In the rows, 128 means zero.
Known rows:
<32>: [129 136  92 122 140 147 123 125 114 122 120 139 126 144 132 128 137 130
 111  99 116 132 129 132 116 118 100 132 132 134 132 131 139 134 133 132
 116 126 137 120 132 144 132 116 125  98 122]
<997>: [115 152  80 136 138 146 121 153 129 136 143 127 112 149 131 123 115 118
 124 151 144 125 151 133 132 121 107 136 127 103 144 125 125 108  99 137
 144 129 142 144 166 103 107 114 120 110 127]
<1028>: [128 140 157 130 124 141 133 117 124 118 118 122 124 139 133 128 127 129
 127 124 126 135 114 139 141 123 144 128 120 129 130 123 116 143 134 123
 117 158 125 114 135 142 129 131 125 146 123]
<1341>: [133 109 136 125 109 120 133 168 133 124 156 129 128 139 116 140 128 134
 152 148 147 117 151 120 100 126 123 123 125 114 117  98 127 109 115 165
 168 126 126 157 141 114 114 105 124 152 116]
<508>: [125 121 150 124 126 140 118 127 125 132 127 131 127 143 129 131 136 128
 116 130 121 135 118 133 126 128 131 125 124 135 127 147 127 129 128 126
 105 120 130 114 129 142 131 122 126 105 129]
<885>: [122 131 128 128 145 125 123 123 119 126 115 130 112 143 128 136 131 134
 117 116 113 129 135 127 131 125 102 133 128 131 133 120 121 130 134 124
 135 149 134 119 121 144 137 115 128 134 121]
<1841>: [145 130 122 129 109 131 134 117 113 119 129 155 121 125 129 137 122 132
 123 118 118 127  99 132 108 109 144 134 126 137 132 147 148 137 142 130
 123 140 138 124 139 150 113 123 126 152 126]
<272>: [141  99 138 132 129 113 135 129 131 124 120 125 145 100 123 132 145 129
 132 101 121 122 118 127 113 138 128 117 139 134 118 144 147 142 139 132
 124  92 120 139 121 122 149 140 129  92 129]
<1074>: [124 146 124 129 137 142 122 122 124 133 116 121 134 124 129 134 136 122
 118 119 120 128 131 132 139 132 119 134 134 127 138 143 129 124 131 114
 131 122 136 122 123 126 127 118 123 103 134]
<284>: [127 122 121 130 141 124 127 119 130 133 118 125 131 115 127 125 131 129
 123 114 122 131 128 126 130 134 119 125 134 134 126 134 132 137 131 117
 117 127 120 122 122 127 146 134 130 106 127]
<399>: [121 139 118 125 150 143 120 116 127 129 121 126 126 134 136 121 126 125
 118 120 120 137 131 131 137 124 117 133 130 131 135 137 127 137 125 119
 117 143 134 117 125 135 129 128 129 118 130]
<251>: [133 127 119 126 108 138 126 107 124 122 115 135 119 129 132 125 133 132
 129 119 128 127 115 139 124 109 123 126 117 135 135 152 128 129 135 125
 116 129 141 127 126 142 139 128 129 148 132]
<393>: [133 125 109 124 127 128 121 122 120 131 123 138 126 134 125 130 134 133
 116 127 115 126 120 129 117 123 120 134 125 129 133 148 132 118 135 119
 125 118 133 118 123 140 135 123 130 107 131]
<1585>: [123 139  93 129 112 137 132 155 132 122 143 131 115 151 129 123 114 127
 138 157 148 123 135 124 130 121 118 128 122 110 132 116 120 116 114 148
 147 147 126 144 160 117 101 125 127 149 121]
<902>: [135 142 144 123 121 134 132 114 134 123 119 124 129 115 129 127 134 128
 131 117 128 127 122 132 132 124 138 128 126 131 129 126 126 134 138 119
 136 140 133 126 119 135 131 126 125 138 129]
<1504>: [128 132 141 132 115 133 130 112 126 125 113 129 120 125 132 135 129 130
 129 117 124 128 120 136 137 121 136 128 116 134 129 134 123 130 133 119
 116 140 130 121 123 139 134 133 128 155 130]
<1065>: [121 130  83 128 121 131 123 169 114 128 152 139 117 173 125 127 112 127
 122 166 138 125 137 120 127 125 118 132 121 108 137 128 128 104 115 151
 148 130 127 131 171 119 104 119 128 112 121]
<1880>: [130 140 163 124 128 113 131 114 138 128 118 116 130 104 125 134 136 126
 138 115 124 123 127 125 131 134 145 131 131 125 123 110 126 133 133 113
 149 134 126 133 100 124 135 127 128 146 137]
<1195>: [119 124  83 130 142 110 135 113 132 125 115 127 135 112 131 108 115 131
 126 122 124 133 122 121 147 129  99 123 129 134 133 146 127 137 132 120
 116 147 110 126 122 128 147 171 139 129 126]
<202>: [127 114 157 120 138 138 116 121 143 138 129 117 150 104 129 130 145 126
 130  89 122 129 135 127 127 141 142 130 140 140 119 127 132 134 123 117
 116  84 127 129 103 118 130 123 127 115 137]

Facts:
<478> ψ: <435>,<574>,<932>,<234>
<686> ψ: <435>,<184>,<508>,<32>,<440>
<1341> ψ: <396>,<435>,<515>,<1765>,<1603>,<1028>,<1618>
<1060> ψ: <515>,<129>,<1077>
<997> ψ: <657>,<1710>
<1067> ψ: <94>
<726> ψ: <126>,<808>,<717>,<386>
<264> ψ: <638>,<399>,<1115>
<1338> ψ: <1841>,<415>,<94>
<1381> ψ: <1553>,<1603>,<808>,<94>,<1863>
<896> ψ: <1495>,<888>,<668>,<284>,<886>
<1625> ψ: <1780>,<265>
<710> ψ: <184>,<1573>
<1601> ψ: <1550>,<1302>,<472>,<727>
<354> ψ: <1826>,<1587>,<265>,<1074>
<1301> ψ: <805>,<1603>,<330>,<879>,<186>
<549> ψ: <165>,<1495>,<649>
<818> ψ: <951>,<885>,<330>
<467> ψ: <222>,<416>,<440>
<92> ψ: <805>,<192>
<235> ψ: <329>,<597>,<1587>,<717>
<1769> ψ: <627>,<1439>,<1242>,<330>,<272>
<840> ψ: <310>,<879>
<646> ψ: <251>
<1650> ψ: <1302>,<1826>,<1263>,<541>
<681> ψ: <1550>,<1195>,<137>,<1495>,<39>,<392>,<399>,<1814>
<1794> ψ: <1645>,<1074>
<1627> ψ: <129>,<1174>
<566> ψ: <415>
<1325> ψ: <1553>,<732>,<567>,<869>
<1585> ψ: <349>,<167>
<1089> ψ: <416>,<902>
<775> ψ: <398>,<597>,<1180>,<649>,<1034>
<1792> ψ: <155>,<130>,<951>,<663>
<1065> ψ: <830>,<1438>,<393>
<575> ψ: <894>
<725> ψ: <894>,<657>,<126>,<638>,<1263>
<1864> ψ: <805>,<398>,<727>,<234>
<796> ψ: <329>,<1113>,<1759>
<1443> ψ: <732>
<1401> ψ: <1195>,<567>,<649>
<440> ω [<1585>,<663>,<597>,<646>]
<1346> ω [<1193>,<575>,<796>,<1587>,<94>,<251>,<896>,<310>,<964>]
<272> ω [<268>,<198>,<92>]
<1341> ω [<700>,<1814>,<1115>]
<472> ω [<894>,<1028>,<1627>,<399>,<186>]
<1067> ω [<1550>,<1028>,<28>,<541>,<1034>]
<264> ω [<268>,<508>,<775>,<234>]
<192> ω [<415>]
<156> ω [<329>,<1841>,<896>,<393>]
<1242> ω [<1504>,<894>,<268>,<1411>,<310>]
<1601> ω [<541>]
<354> ω [<894>,<696>,<76>,<1180>]
<717> ω [<1792>,<1826>,<1443>,<597>,<710>,<879>,<1727>]
<1301> ω [<396>,<856>,<597>,<1401>,<186>]
<549> ω [<829>]
<1880> ω [<1504>,<1683>,<1544>]
<818> ω [<478>,<1065>,<198>,<1570>,<1814>]
<167> ω [<1008>,<1794>,<1438>,<696>,<1060>,<234>]
<467> ω [<1841>,<1780>,<1618>,<775>]
<1174> ω [<1792>,<1826>,<1065>,<1338>,<686>,<330>]
<1553> ω [<1780>,<784>]
<1759> ω [<1550>,<784>,<641>]
<1645> ω [<349>,<932>,<710>]
<567> ω [<808>,<641>]
<1085> ω [<1045>,<1113>,<257>,<726>,<1863>]
<1650> ω [<1550>,<951>,<1826>,<1338>,<566>]
<681> ω [<373>,<1439>,<830>,<235>]
<398> ω [<1008>,<1113>,<557>]
<732> ω [<1826>,<1495>,<1180>]
<915> ω [<329>,<478>,<1792>,<1307>,<1618>,<1814>]
<1500> ω [<1195>,<235>]
<1671> ω [<1345>,<646>,<1814>,<234>]
<657> ω [<1780>,<885>,<235>,<1814>]
<435> ω [<1045>]
<165> ω [<1780>,<856>,<1765>,<1603>,<32>,<829>,<186>]
<627> ω [<126>,<1570>]
<222> ω [<1794>,<1113>,<951>,<932>,<869>,<541>]
<638> ω [<1841>,<1625>,<1381>,<32>,<1570>]
<436> ω [<415>,<830>,<946>,<94>,<726>]
<71> ω [<997>,<399>]
<805> ω [<574>,<1411>,<726>,<1060>]
<1263> ω [<1008>,<932>,<541>]
<1379> ω [<668>,<1651>,<251>,<186>]
<1267> ω [<668>,<126>,<32>,<198>,<128>,<92>]
<1573> ω [<696>,<198>,<392>,<775>]
<649> ω [<830>,<885>,<1544>,<1401>]
<202> ω [<1506>,<1113>,<620>,<234>]
<725> ω [<416>]
<1864> ω [<396>,<946>,<330>]
<727> ω [<1683>,<951>,<946>,<932>,<1077>]
<1635> ω [<840>,<575>]
<1749> ω [<478>,<94>,<1077>]
<155> ω [<1830>,<251>,<234>]
<130> ω [<1325>,<1506>,<1603>,<888>]
<1302> ω [<597>]
<1339> ω [<1550>,<1683>,<1028>,<686>]
<39> ω [<508>,<710>,<257>,<28>]
{<478>,<440>,<198>,<1341>,<472>,<1550>,<1077>,<1067>,<726>,<264>,<886>,<156>,<1338>,<1381>,<1570>,<1625>,<710>,<902>,<1601>,<76>,<717>,<668>,<251>,<1880>,<784>,<818>,<167>,<92>,<888>,<700>,<557>,<1504>,<257>,<856>,<1174>,<1769>,<840>,<1759>,<620>,<646>,<1645>,<894>,<567>,<1085>,<330>,<732>,<416>,<915>,<1794>,<1627>,<657>,<1049>,<1115>,<1325>,<165>,<627>,<574>,<1585>,<775>,<1439>,<1780>,<222>,<1506>,<1841>,<436>,<541>,<1379>,<1267>,<1573>,<649>,<1495>,<1411>,<696>,<1863>,<1864>,<1345>,<727>,<349>,<1028>,<1826>,<946>,<310>,<1438>,<1727>,<155>,<386>,<130>,<1401>,<808>,<39>} Δ a
{<1346>,<393>,<392>,<129>,<932>,<1587>,<997>,<329>,<186>,<28>,<896>,<1242>,<830>,<1301>,<869>,<234>,<399>,<1553>,<515>,<1650>,<1765>,<1671>,<373>,<597>,<566>,<435>,<1113>,<1089>,<508>,<1074>,<638>,<885>,<663>,<71>,<1544>,<1065>,<575>,<202>,<725>,<1193>,<796>,<1443>,<1683>,<1651>,<1307>,<964>,<32>,<1339>} Δ b
{<272>,<1060>,<1830>,<192>,<354>,<235>,<641>,<415>,<1195>,<1618>,<128>,<1302>} Δ d
{<686>,<549>,<284>,<1710>,<126>,<1814>,<681>,<398>,<1500>,<1792>,<1603>,<268>,<94>,<184>,<951>,<1180>,<1034>,<1749>} Δ c
{<467>,<1008>,<137>,<396>,<265>,<829>,<1045>,<805>,<1263>,<879>,<1635>} Δ e

Rows:
No name comes twice in this set of rows, the named rows included.
[112 176 136 136 137 130 131 167 136 142 140 111 143 129 119 129 124 115
 130 178 144 118 158 123 144 152 131 130 139  97 138 102 125 101 104 132
 171 113 125 149 146  86  98 118 121  79 140]  <1650>
[112 142  36 147 143 122 136 149 136 127 137 134 106 140 130 109 108 125
 125 165 145 123 144 131 147 119  85 123 120 107 149 146 129 109 108 138
 144 149 138 149 168 101 123 153 127 131 117]  <235>
[136 136 101 121 116 145 122 150 140 132 147 123 142 117 126 118 129 119
 144 152 156 121 140 123 125 133 132 125 134 111 134 122 134 103 107 142
 137  93 136 161 141  88  99 127 124 120 144]  <264>
[133 128 105 137 125 112 140 131 112 118 115 134 125 126 124 130 133 133
 118 130 117 128 113 131 124 127 115 121 127 127 130 160 138 139 142 133
 115 127 121 124 143 144 142 145 130 100 120]  <1618>
[129 142 111 116 116 131 134 112 127 118 123 134 145 129 131 114 119 125
 131 141 132 138 115 119 140 132 139 126 123 133 126 140 122 130 139 125
 108 151 111 113 121 142 122 157 136 145 139]  <1495>
[128 106 130 156 140  87 149 111 127 141 140 147 111 106 130 130  98 136
 120 109 112 126  99 134 123 114 151 132 125 138 124 151 146 145 128 112
 127 144 141 125 142 128 126 148 128 165 117]  <415>
[126 183 146 130 112 144 138 124 112 119 114 119 126 138 129 135 122 125
 117 168 128 132 112 138 146 133 142 125 123 119 140 134 125 132 141 122
 125 148 120 113 146 140 119 135 121 117 132]  <1826>
[145  86 105 137 112 113 142 153 129 130 186 168 109 145 130 129  92 134
 139 114 137 124 118 124  86  98 152 141 127 123 121 115 153 127 110 158
 153 144 147 151 164 122  79 118 128 184 111]  <1381>
[123 135 151 140 146 123 123 123 134 147 120 106 144 105 126 130 141 119
 119 140 123 128 130 134 142 158 140 126 140 124 123 140 135 135 125 113
 123  87 125 126 117 102 137 126 122  65 135]  <1263>
[118 125  95 127 134 130 121 167 133 135 151 126 120 147 128 125 122 127
 131 149 141 122 154 124 123 127 107 128 127 111 139 111 123 103 102 147
 144 115 136 142 146 106 113 117 127 119 122]  <1089>
[115 126  82 123 131 126 127 161 131 136 157 135 129 161 129 110  98 125
 129 179 140 133 138 106 127 130 120 132 127 112 135 119 126 103 110 151
 138 142 114 128 156 115  90 139 138 135 130]  <1443>
[123  94 121 129 106 123 126 152 129 130 146 137 106 151 125 133 126 136
 141 157 149 117 148 125 113 115 117 124 107 117 129 106 114 103 113 153
 137 132 136 147 152 122 123 111 130 165 112]  <840>

The same elements again, as new rows of numbers:
Known rows:
<894>: [136 133 126 126 113 140 131 118 133 129 124 125 131 116 136 101 127 120
 124 123 137 131 123 121 133 119]
<997>: [135 152 127 133 130  75 124 125 140 138 125 122 127 125 115 142 122 118
 129 129 122 138 129 148 129 127]
<1601>: [121 148 135 139 156 112 130 121 128 137 124 124 126 139 136 143 128 119
 137 130 121 128 119 152 118 134]
<597>: [128 124 126 125 104  87 132 127 146 128 129 145 132 119 136 109 133 117
 125 129 137 106 117 116 125 122]
<775>: [114 149 135 134 154  94 120 127 130 133 115 123 124 132 121 140 129 123
 125 127 123 141 113 145 113 130]
<192>: [146 106 127 122 127 100 145 141 120 128 125 147 126 146 122 131 131 131
 130 131 130  79 138 120 131 125]
<1841>: [114 119 129 128 122 123 122 128 129 123 126 129 127 115 114 108 132 131
 121 125 135 129 124 120 129 121]
<1765>: [119 104 126 126 132 128 134 152 133 123 137 136 129 124 119 126 131 129
 103 132 137 130 127 109 136 127]
<726>: [121 152 133 137 144  64 123 123 143 134 113 110 124 123 119 127 122 113
 132 121 122 117 129 145 131 123]
<198>: [125 134 127 126 126 136 117 129 130 121 126 118 126 117 120 124 132 135
 125 128 128 153 122 128 123 125]
<1074>: [154 126 122 126 104 104 130 113 143 132 130 135 133 115 130 111 124 127
 134 126 133 116 128 125 135 122]
<416>: [134 125 125 125 112 190 130 131 125 116 137 116 128 119 137 123 131 135
 124 127 132 167 133 107 134 132]
<1439>: [113 119 130 124 122 157 131 135 128 123 131 124 128 121 131 115 128 124
 121 122 136 126 132 116 133 125]
<1060>: [137 125 127 133 152  76 130 153 138 124 118 119 121 152 104 160 128 129
 121 132 119 118 137 131 132 124]
<1077>: [118 122 128 130 120 162 130 137 136 114 125 119 128 119 131 118 134 128
 131 127 132 131 132 116 131 132]
<155>: [132 116 130 134 131 171 129 116 110 128 132 118 130 116 137 115 125 135
 123 124 133 123 134 127 136 128]
<1727>: [115 140 125 131 122 154 121 123 137 123 127 126 128 124 119 130 128 126
 130 128 123 147 126 131 124 129]
<627>: [114 109 130 131 134 159 126 124 115 122 127 135 129 119 123 113 128 131
 120 126 131 125 128 122 134 130]
<888>: [137 136 130 124 129 155 131 129 117 131 134 135 127 130 157 125 132 126
 131 131 135 157 113 127 115 131]
<373>: [133 131 126 127 118 111 125 137 136 130 133 123 129 122 120 137 124 126
 130 125 129 143 133 123 129 130]

Rows:
No name comes twice in this set of rows, the named rows included.
[132 121 133 123 133 153 136 123  96 144 141 149 130 132 153 121 130 126
 124 130 136 142 118 141 116 132]  <165>
[150 116 122 123 108  91 139 122 135 136 129 164 129 141 130 127 131 129
 138 131 128  88 126 130 124 121]  <1302>
[129 137 126 126 110 140 121 121 129 129 130 124 129 111 124 104 125 122
 125 121 131 156 123 128 129 116]  <1780>
[117 112 129 116 114 121 129 137 136 119 121 127 129 126 135  98 135 131
 132 122 133  85 134 109 134 118]  <94>
[125 150 138 124 155  87 125 126 107 151 129 134 123 155 143 156 124 123
 151 127 114 136 124 167 102 134]  <681>
[124 115 125 123 122 216 131 125 106 120 143 124 131 128 134 134 128 140
 129 132 131 150 134 119 133 135]  <440>
[138 132 126 122 116 132 123 117 128 131 128 130 132 134 133 103 127 133
 132 123 127 123 129 132 131 117]  <1710>
[106 143 128 129 146 151 118 146 135 122 128 114 121 153 108 162 129 133
 134 131 111 156 134 133 123 131]  <686>
[134 119 124 124 120 147 126 152 131 121 140 129 128 121 111 139 132 134
 109 133 135 164 124 108 127 131]  <32>
[105 124 133 138 156 132 134 121 129 134 125 129 129 136 129 125 124 120
 128 125 124  99 132 139 136 130]  <1067>
[125 146 124 134 130 100 114 135 152 128 130 119 127 132 101 160 125 129
 129 130 115 158 130 135 125 133]  <1065>
[131  95 132 126 138 134 149 128 118 128 124 132 129 132 141 113 132 136
 117 130 140  79 134 119 136 131]  <805>
[131 134 130 124 113 129 125 116 123 127 124 140 128 120 137 111 127 125
 143 128 136 133 117 131 120 127]  <1115>
[107 104 127 126 120 139 143 131 147 118 125 142 130 137 118 119 134 128
 119 129 131  88 128 113 135 124]  <879>

